Below are the code and all the weights of a small trained network. Each question names an input and a class and asks about switching units off, where a switched-off unit gives its printed mean instead of its output.

import numpy as np


def w(rows, s, z=0):
    codes = np.array(rows[::2]) - 128.0
    scale = np.full(codes.shape[1], s)
    scale[-1] = z or s
    return codes * scale


def norm(h):
    return h / np.sqrt((h * h).mean(-1, keepdims=True) + 1e-5)


def f(y):
    return y / 2 * (1 + np.tanh(0.7978845608 * (y + 0.044715 * y**3)))


def log_softmax(a):
    a = a - a.max(-1, keepdims=True)
    return a - np.log(np.exp(a).sum(-1, keepdims=True))


def net(x, mask):
    res = np.array(x, float).reshape(1, 3) / 4 @ E
    u = 0
    for l in range(3):
        y = f(norm(res) @ A[l][:, :-1].T + A[l][:, -1])
        res = res + np.where(mask[u : u + 10], y, B[l][:, -1]) @ B[l][:, :-1]
        u += 10
    return log_softmax(norm(res)[-1] @ U[:, :-1].T + U[:, -1])


A, B = {}, {}
E = w([
[179,190,172,155,189,98,163,206,252],'x0',
[187,144,16,75,103,203,95,184,154],'x1',
[71,233,129,48,198,145,91,59,137],'x2',
],0.011)
A[0] = w([
[57,93,108,132,111,158,116,109,3,134],'0.n0',
[254,188,131,72,78,212,69,197,100,168],'0.n1',
[120,115,45,75,135,143,136,123,161,99],'0.n2',
[66,189,162,50,164,214,141,155,92,74],'0.n3',
[73,106,238,199,211,29,155,169,63,22],'0.n4',
[153,120,65,140,110,125,84,89,38,42],'0.n5',
[188,5,103,189,123,146,189,158,121,116],'0.n6',
[133,124,133,195,94,80,114,181,99,93],'0.n7',
[145,221,195,134,50,166,130,169,72,3],'0.n8',
[160,141,174,138,191,92,198,190,212,157],'0.n9',
],0.0051,0.0059)
B[0] = w([
[102,114,212,54,110,144,124,181,152,215],'0.n0',
[107,72,169,118,188,110,171,61,130,214],'0.n1',
[132,112,186,139,190,167,131,103,111,132],'0.n2',
[106,148,114,231,150,158,88,142,98,139],'0.n3',
[180,78,151,60,207,147,198,95,108,199],'0.n4',
[115,100,157,66,104,98,117,203,154,138],'0.n5',
[89,239,110,143,105,146,154,65,119,241],'0.n6',
[130,193,130,105,147,127,165,135,86,152],'0.n7',
[254,87,62,105,126,61,127,161,184,94],'0.n8',
[66,73,160,75,57,149,58,119,128,253],'0.n9',
],0.0086,0.005)
A[1] = w([
[133,84,152,134,89,122,151,135,134,35],'1.n0',
[95,84,163,199,157,160,56,111,118,100],'1.n1',
[131,209,91,195,121,116,129,129,116,73],'1.n2',
[168,130,83,77,121,184,140,149,134,45],'1.n3',
[170,144,162,130,154,91,131,214,196,32],'1.n4',
[179,123,10,135,152,180,109,119,151,21],'1.n5',
[134,178,156,153,135,119,131,177,197,84],'1.n6',
[106,147,164,61,104,146,172,114,145,193],'1.n7',
[203,96,69,102,150,158,99,154,156,30],'1.n8',
[209,97,96,219,55,101,182,199,106,2],'1.n9',
],0.012,0.0034)
B[1] = w([
[85,182,94,85,206,155,108,62,135,179],'1.n0',
[186,109,70,159,105,101,176,152,138,158],'1.n1',
[87,117,92,135,119,134,171,129,99,138],'1.n2',
[78,109,255,124,133,49,210,23,111,167],'1.n3',
[112,51,135,36,63,150,5,113,149,198],'1.n4',
[131,147,190,100,163,58,238,173,109,171],'1.n5',
[82,47,73,85,86,123,46,122,102,189],'1.n6',
[184,118,67,187,131,155,143,172,177,254],'1.n7',
[121,89,187,96,179,68,184,68,104,162],'1.n8',
[135,244,136,254,179,225,98,110,76,237],'1.n9',
],0.0094,0.0077)
A[2] = w([
[159,195,99,119,154,116,166,194,109,164],'2.n0',
[176,91,70,133,132,138,146,159,155,130],'2.n1',
[148,173,128,166,124,160,102,120,115,28],'2.n2',
[124,94,102,93,62,129,106,131,57,7],'2.n3',
[147,119,185,156,129,11,167,107,136,3],'2.n4',
[158,125,119,117,107,127,119,133,90,43],'2.n5',
[184,122,37,137,98,83,165,117,138,79],'2.n6',
[95,127,77,115,40,120,139,134,67,102],'2.n7',
[111,251,80,95,149,101,87,123,143,18],'2.n8',
[122,228,92,89,146,126,106,107,129,13],'2.n9',
],0.014,0.0037)
B[2] = w([
[86,131,20,171,67,128,113,154,109,169],'2.n0',
[84,144,30,123,116,109,145,141,79,146],'2.n1',
[82,219,100,142,226,91,100,78,156,203],'2.n2',
[128,95,151,54,136,114,7,135,249,213],'2.n3',
[147,123,135,59,196,112,255,103,129,255],'2.n4',
[75,124,208,129,176,172,55,38,207,114],'2.n5',
[124,143,16,67,132,136,201,195,133,123],'2.n6',
[156,87,50,124,143,134,67,191,232,216],'2.n7',
[143,199,127,236,58,184,109,102,69,195],'2.n8',
[165,145,165,216,142,164,144,164,81,187],'2.n9',
],0.0082,0.0054)
U = w([
[99,62,137,65,119,153,15,128,189,193],'0',
[117,114,213,95,199,117,250,82,130,170],'1',
[107,246,125,250,146,204,108,100,101,172],'2',
[118,133,18,118,119,126,183,185,125,152],'3',
[181,172,138,121,76,107,131,138,118,13],'4',
[207,170,139,126,86,92,126,147,127,32],'5',
[178,147,137,128,105,55,108,166,90,23],'6',
[156,164,147,134,76,71,127,164,114,3],'7',
],0.018,0.0061)

Each question gives the input, the list of numbers given to net, and the class t.
The units are the neurons (one row each of A and B). Each row of codes is followed by its name. A weight is (code - 128) times the scale printed after its matrix; where a second scale follows, it is the last column's (A, B and U).
mask holds one flag per neuron, layer by layer. A switched-off neuron (its flag False) gives its mean, the last column of its row in B, instead of its output. The means were averaged over made-up inputs and are rounded, as every weight is.
A unit's drop is (log p(t) with every unit on - log p(t) with that unit switched off) / (log p(t) with every unit on - log p(t) with every unit switched off).
The circuit of an input: a set's keep is (log p(t) with only the set's units on - log p(t) with every unit switched off) / (log p(t) with every unit on - log p(t) with every unit switched off). Starting from the 12 units with the biggest drops (on a tie, the unit counted first), units are removed one at a time, each time the one whose removal leaves the highest keep (on an exact tie, the one counted first), for as long as the keep stays at least 0.8.
circuit, biggest first: the units of the circuit, biggest drop first
k most important neurons: the k neurons with the biggest drops, biggest first
k most important neurons of layer l: the k neurons of layer l with the biggest drops, biggest first
drop when u is switched off: that unit's drop, to one decimal
input [4,6,-7], class 2: circuit, biggest first -> (1.n9)
input [0,0,-1], class 3: circuit, biggest first -> (1.n9, 1.n7)
input [-3,6,-7], class 2: 2 most important neurons -> (1.n9, 0.n4)
input [-5,6,5], class 1: 2 most important neurons -> (0.n9, 1.n3)
input [-8,-4,8], class 0: circuit, biggest first -> (1.n9, 2.n3)
input [-2,-3,-2], class 3: 4 most important neurons -> (1.n7, 1.n3, 1.n9, 0.n1)
input [1,0,0], class 3: 2 most important neurons of layer 1 -> (1.n1, 1.n4)
input [0,-3,-4], class 2: 2 most important neurons of layer 1 -> (1.n3, 1.n1)
input [-2,4,-1], class 1: 2 most important neurons -> (1.n3, 0.n9)
input [7,3,7], class 0: 2 most important neurons -> (0.n6, 1.n6)
input [-3,0,2], class 3: 3 most important neurons -> (1.n7, 1.n4, 0.n9)
input [8,-2,-7], class 0: 2 most important neurons of layer 1 -> (1.n4, 1.n6)
input [4,-2,-5], class 2: 2 most important neurons -> (1.n9, 0.n0)
input [-4,-3,4], class 0: most important neuron -> (1.n9)
input [-6,8,-5], class 1: 2 most important neurons -> (1.n3, 0.n9)
input [1,0,-2], class 3: drop when 1.n9 is switched off -> 0.8
input [-4,-2,-8], class 2: drop when 1.n9 is switched off -> 0.3
